Below is a small trained network, with its code and all its weights. Each question gives an input and a target symbol and asks what happens when units are switched off, that is, made to give their printed mean instead of their output.

import numpy as np


def w(rows, s, z=0):
    codes = np.array(rows[::2]) - 128.0
    scale = np.full(codes.shape[1], s)
    scale[-1] = z or s
    return codes * scale


def norm(h):
    return h / np.sqrt((h * h).mean(-1, keepdims=True) + 1e-5)


def f(y):
    return y / 2 * (1 + np.tanh(0.7978845608 * (y + 0.044715 * y**3)))


def softmax(a):
    e = np.exp(a - a.max(-1, keepdims=True))
    return e / e.sum(-1, keepdims=True)


def log_softmax(a):
    a = a - a.max(-1, keepdims=True)
    return a - np.log(np.exp(a).sum(-1, keepdims=True))


def net(x, mask):
    ids = ['ΓΘΛΠΣΩαβδεημξτφ'.index(c) for c in x.split()]
    T = len(ids)
    res = E[ids] + P[:T]
    q, k, v = (norm(res) @ M[0].T for M in (Q, K, V))
    z = softmax(np.where(np.tri(T) > 0, q @ k.T / 2**0.5, -1e9)) @ v
    res = res + np.where(mask[0], z, O[0][:, -1]) @ O[0][:, :-1]
    y = f(norm(res) @ A[0][:, :-1].T + A[0][:, -1])
    res = res + np.where(mask[1:17], y, B[0][:, -1]) @ B[0][:, :-1]
    return log_softmax(norm(res)[-1] @ U[:, :-1].T + U[:, -1])


Q, K, V, O, A, B = {}, {}, {}, {}, {}, {}
E = w([
[80,128,108,152,43,198],'Γ',
[91,149,133,151,116,66],'Θ',
[86,147,135,178,107,66],'Λ',
[181,48,139,166,90,217],'Π',
[70,141,75,188,122,81],'Σ',
[59,196,133,186,90,246],'Ω',
[47,147,137,220,131,71],'α',
[68,131,112,167,65,217],'β',
[140,81,141,103,196,71],'δ',
[67,135,138,177,141,87],'ε',
[219,130,80,44,179,165],'η',
[112,165,78,69,100,140],'μ',
[91,151,160,133,91,38],'ξ',
[76,167,206,166,133,83],'τ',
[211,60,71,78,100,210],'φ',
],0.012)
P = w([
[1,163,143,118,75,144],'0',
[18,163,141,139,88,124],'1',
[36,157,142,149,93,107],'2',
[52,150,143,158,102,93],'3',
[67,142,144,157,107,87],'4',
[90,144,144,166,119,81],'5',
[108,140,149,173,122,74],'6',
[125,129,144,176,132,66],'7',
[145,115,140,181,136,55],'8',
[158,103,145,185,144,50],'9',
[151,109,130,182,138,47],'10',
],0.0053)
Q[0] = w([
[192,118,91,63,103,204],'h0',
[174,131,86,80,100,254],'h0',
],0.016)
K[0] = w([
[1,225,127,73,90,149],'h0',
[6,206,117,116,62,150],'h0',
],0.0083)
V[0] = w([
[209,135,109,134,14,189],'h0',
[46,45,215,254,1,143],'h0',
],0.0044)
O[0] = w([
[143,86,188,148,15,78,90],'h0',
[255,136,178,157,169,147,253],'h0',
],0.0093,0.0027)
A[0] = w([
[151,129,165,28,107,254,148],'n0',
[160,138,156,164,177,155,38],'n1',
[60,79,105,116,191,126,124],'n2',
[185,116,103,160,165,204,254],'n3',
[93,133,120,196,135,138,130],'n4',
[154,77,90,11,138,81,249],'n5',
[101,178,147,81,109,119,211],'n6',
[209,24,159,147,78,232,248],'n7',
[137,144,54,123,180,149,152],'n8',
[142,153,109,125,171,94,73],'n9',
[132,113,158,165,151,64,191],'n10',
[140,170,143,91,172,171,141],'n11',
[53,112,191,138,65,158,102],'n12',
[145,183,136,127,119,161,152],'n13',
[134,114,76,159,69,78,194],'n14',
[189,167,170,51,166,107,135],'n15',
],0.0099,0.0034)
B[0] = w([
[12,72,153,134,68,22,177],'n0',
[126,81,117,118,106,174,164],'n1',
[141,154,133,147,174,70,161],'n2',
[79,112,92,155,88,126,226],'n3',
[161,92,121,120,103,97,166],'n4',
[132,147,102,216,144,162,175],'n5',
[147,112,95,162,138,144,170],'n6',
[83,185,70,161,134,107,254],'n7',
[178,141,137,99,113,122,166],'n8',
[109,120,124,72,128,138,145],'n9',
[143,140,138,85,134,146,196],'n10',
[104,96,148,90,154,79,161],'n11',
[115,99,83,114,131,107,172],'n12',
[127,125,88,136,111,114,161],'n13',
[141,144,176,106,148,176,169],'n14',
[75,143,106,148,93,151,171],'n15',
],0.011,0.0074)
U = w([
[121,173,66,202,113,194,124],'Γ',
[118,127,88,24,98,157,116],'Θ',
[175,82,114,123,77,202,145],'Λ',
[186,194,192,200,108,113,124],'Π',
[208,120,69,106,94,82,106],'Σ',
[143,120,162,102,147,128,254],'Ω',
[158,37,146,213,166,132,94],'α',
[142,179,93,190,147,207,103],'β',
[130,192,122,159,241,77,108],'δ',
[122,18,104,101,172,142,119],'ε',
[31,110,80,160,89,87,138],'η',
[129,136,130,135,134,130,73],'μ',
[100,248,132,79,103,173,85],'ξ',
[56,119,199,159,175,208,115],'τ',
[115,61,202,93,64,59,88],'φ',
],0.011,0.0077)

Each question gives the input, a string of symbols that net reads in full, and the target symbol t.
The units are the heads (2 rows each of Q, K, V and O) and the neurons (one row each of A and B). Each row of codes is followed by its name. A weight is (code - 128) times the scale printed after its matrix; where a second scale follows, it is the last column's (O, A, B and U).
mask holds one flag per unit, heads first, then neurons. A switched-off unit (its flag False) gives its mean, the last column of its rows in O or B, instead of its output. The means were averaged over made-up inputs and are rounded, as every weight is.
A unit's drop is (log p(t) with every unit on - log p(t) with that unit switched off) / (log p(t) with every unit on - log p(t) with every unit switched off).
The circuit of an input: a set's keep is (log p(t) with only the set's units on - log p(t) with every unit switched off) / (log p(t) with every unit on - log p(t) with every unit switched off). Starting from the 12 units with the biggest drops (on a tie, the unit counted first), units are removed one at a time, each time the one whose removal leaves the highest keep (on an exact tie, the one counted first), for as long as the keep stays at least 0.8.
units of the circuit, in order: the units of the circuit, biggest drop first
unit that matters most: the unit with the biggest drop
k most important neurons: the k neurons with the biggest drops, biggest first
drop of u: that unit's drop, to one decimal
input β τ μ Π μ, target Γ: 2 most important neurons => [n5; n6]
input Π Λ α Π τ τ τ Θ Γ ξ α, target Π: unit that matters most => h0
input Π Θ ξ Θ Σ Λ Π τ Λ, target Π: units of the circuit, in order => [h0; n0]
input Γ β Σ Λ, target Λ: 4 most important neurons => [n7; n1; n0; n2]
input μ η Π ε Σ τ ε Λ φ β Σ, target φ: units of the circuit, in order => [h0; n7; n14; n3]
input ε μ τ Γ ε α, target α: 3 most important neurons => [n7; n1; n4]
input β μ ξ Ω η α μ δ δ, target δ: 2 most important neurons => [n2; n5]
input Γ Θ Γ β Γ τ ξ, target ξ: 2 most important neurons => [n15; n0]
input ε ε Λ, target Λ: 2 most important neurons => [n7; n1]
input ξ Π α Ω τ μ μ Θ φ τ, target φ: 2 most important neurons => [n7; n12]
input ε α Ω α ε Θ δ Π, target η: 3 most important neurons => [n7; n0; n3]
input δ φ τ ε Σ Θ ξ η Π Λ, target Π: 2 most important neurons => [n0; n11]
input μ Λ Π φ Γ ε, target φ: drop of h0 => 0.4
input Λ τ Θ Θ ε ε Ω μ Λ φ, target η: drop of h0 => 0.0
input δ Θ ε, target δ: drop of n0 => 0.1
input μ δ Ω τ τ ε μ μ, target β: unit that matters most => h0
input Θ Σ Ω Θ η, target η: 2 most important neurons => [n0; n11]
